Both labels of each row:
[-12 -10   0   9  -4   6  14   4  11 -24 -23  -1   8 -11  -4  -9  -6   0
  14  -6   0   0   0 -11   5   5   4   2   4   0  -8  -2   1  -3  -5  -5
   4  12   2  -6   0  14 -14   9  -7  17 -24  18   1  -6  -1   1  -3   6
   0   0   2 -10   3  -7  -7   9   0   3]	A Q453
[ -1 -17   2   5   1   3   0   4   2 -15  -9   4  11  -9   4  -9 -10   3
   6  -4  -2  -2   0  -9  10   5   1  -2   4   1   1  -1   6 -13  -1  -5
   4   9  -5  -4   2   7 -13   4  -4   2 -30  11   8   6  -1   8   0   1
  -2   3  -1  -1   1  -1  -4   3  -2   3]	A Q453
[-15  -3   2  16   2  10   9   3  14   3 -14   0   3  -3   5   6  -7   6
  15  -2  -7   5  -2 -16  -9   3   0 -17   3  -3  -6   1   7  -5  -6  -1
   7   1   0  -7  -2   0 -11  15   1  19  25  -9  12 -14  -2  -2  11   4
   0   1  -1 -12   0   2   4  -1   0  -2]	J Q453
[  0 -40   8   6  -1  10  14   3  26  -9 -61  -4  10  -8 -10  -1  -9   9
  14 -11  -4 -13   8 -10  -9  13  13  17   5  -4 -20   0 -10   2   8 -12
   1   0  -6  -3   5   2 -43  15   6  30  -6  24   1   2  -2  -3  14   1
   3   0   2   9   9 -46 -14  20  -2   4]	A Q453
[ -8 -20   2   7   1   5   8   5   7 -16 -21   4  20 -15   9 -12 -10   3
  15  -7  -1  -1  -1 -15   8   8   2  -3   5   4   0  -1  10 -19  -6  -3
   7  13  -3  -7   1  11  -9   9  -9   2 -26   8   4   3   1  11  -1   5
  -2   6   3 -11   4   6  -7   4  -1   1]	A Q453
[-13 -16  -5  -6   5 -12  58   0  12  12  -8  -5  15 -17   8   8  11   9
   9  -2   3  -1  -5  -2 -15  10   0   2   6  -1 -20   3  -4   8 -19   3
   8  -1   4   1  -3  -2 -25   7  10  -3  40 -21  -7  -8   9  -2   6   5
   2  -2  10 -28   4  16   8   4   2  -3]	V Q307
[-19 -23   0  10   1   4  22   7   9  -4 -32   1  13  -9   5  -6  -6   2
  11  -6   0  -2  -3  -8   7   5   4   0   5  -3  -2  -1   5 -11 -10  -1
   8   8   2  -5   0   7   3   5  -5   7 -18   5   0  -3   0   4   2   6
   0   0   1  -8   4   3  -7   6   0   0]	A Q453
[ -9 -14   1   4  -6   3  23   0   7  -9 -17   1   8 -10  -3  -8   2  -1
   7  -7   3  -2   1 -10   4  10   4   2  10  -5 -14   0   6   1  -3  -3
   7  10   4  -5   0  15 -32   8   0  10 -21  25   2   4   2  -1  -1   4
   1   2   2 -11   0  -7  -3  12  -1   3]	A Q453
[ -6  -9   3   5  -1   2  16   0   4 -18  -2   2   9 -14  -2  -9  -5   1
  10  -3   1   1   0 -12   5   8   0  -3   3  -1  -9   0   7  -4  -7  -2
   6  13   0  -6   0  14 -21   8  -3   3 -16  12   5   1   0   3  -3   4
  -1   4   1 -10   1   1   0   4  -2   5]	A Q453
[-28 -18   2  12   0   4  16   7   9 -11 -24   4  15  -6   4 -16  -8   3
   6  -6   2  -1  -1 -10  14  10   0  -4   6   0   2  -2  13 -15  -7  -3
   9  15   1  -6   4   9   8   3  -5  -1 -37   6   8   5  -1   6  -3   4
  -1   4  -3  -9  -3   8  -3  -1  -3  -1]	A Q453
[-17 -29   1   8  -3   3  32   1   8  31 -48   4  16  -2   3 -19   0   0
   8  -7   1  -1  -1 -21   2  11   3   4  10  -5 -10  -1  31 -11  -6   3
   7   8  -3  -5   5   7   7  17   3  -8   7  14   6  16   3  -2  -5   0
   2   9   3  -3  -4   3  -8  10   1   1]	A Q13
[ 12 -31  -2  -6   1  -5   6   5  -1  30   5  -1   8  -1  19   0  -5   5
   5   1   2  -5  -1   9 -13  -2   2  -8   4   0  -4   5 -17  -4  -4  -2
   8  -6  -2   1  -1  -8 -56   6   1  10 -10   1   6  -5   4   4  13   6
   0   3   4  -2  15  -2   0   4  -3   2]	V Q453
[-24 -18   2  10  -2   2  26   0   8 -34 -36   4  13 -14 -10 -20  -1  -1
   3  -7   3  -2  -1 -14  19  18   0  12   6  -3  -9  -3  23  -6  -7  -3
   5  22  -1  -4   3  21   6   3   1 -10 -28  17   6  15   2   2 -12  -1
  -2   5  -3 -10  -4   2 -10   8   1  -2]	A Q307
[-23 -33   9  10   1   3  20   2  -3 -21  23   3   1  -2 -14 -28  -5   1
   3  -3   6  -5  -5  -5  11   8  -2  -8   4   0   2  -3   1   0 -10  -8
   4  19   1  -5   4  15 -17  -1   1   2 -53  14   4  -3  -3   0   0   1
   1   6 -12   0 -10  -9   6  -5  -4   8]	P Q307
[  5   1  -2   4   1   6  12  -2   4  36 -11  -1   7  -3  12 -13  -4   3
  14  -2  -3   5  -3 -22  -8   0   2 -12   3   0   1  -1  21 -15  -8   5
   2  -7  -4  -8  -1  -6  21  20  -5  -6  41  -7   0  -5   4   6   4  -1
   3   6   5  -1  -2  12   3   1   1   0]	J Q13
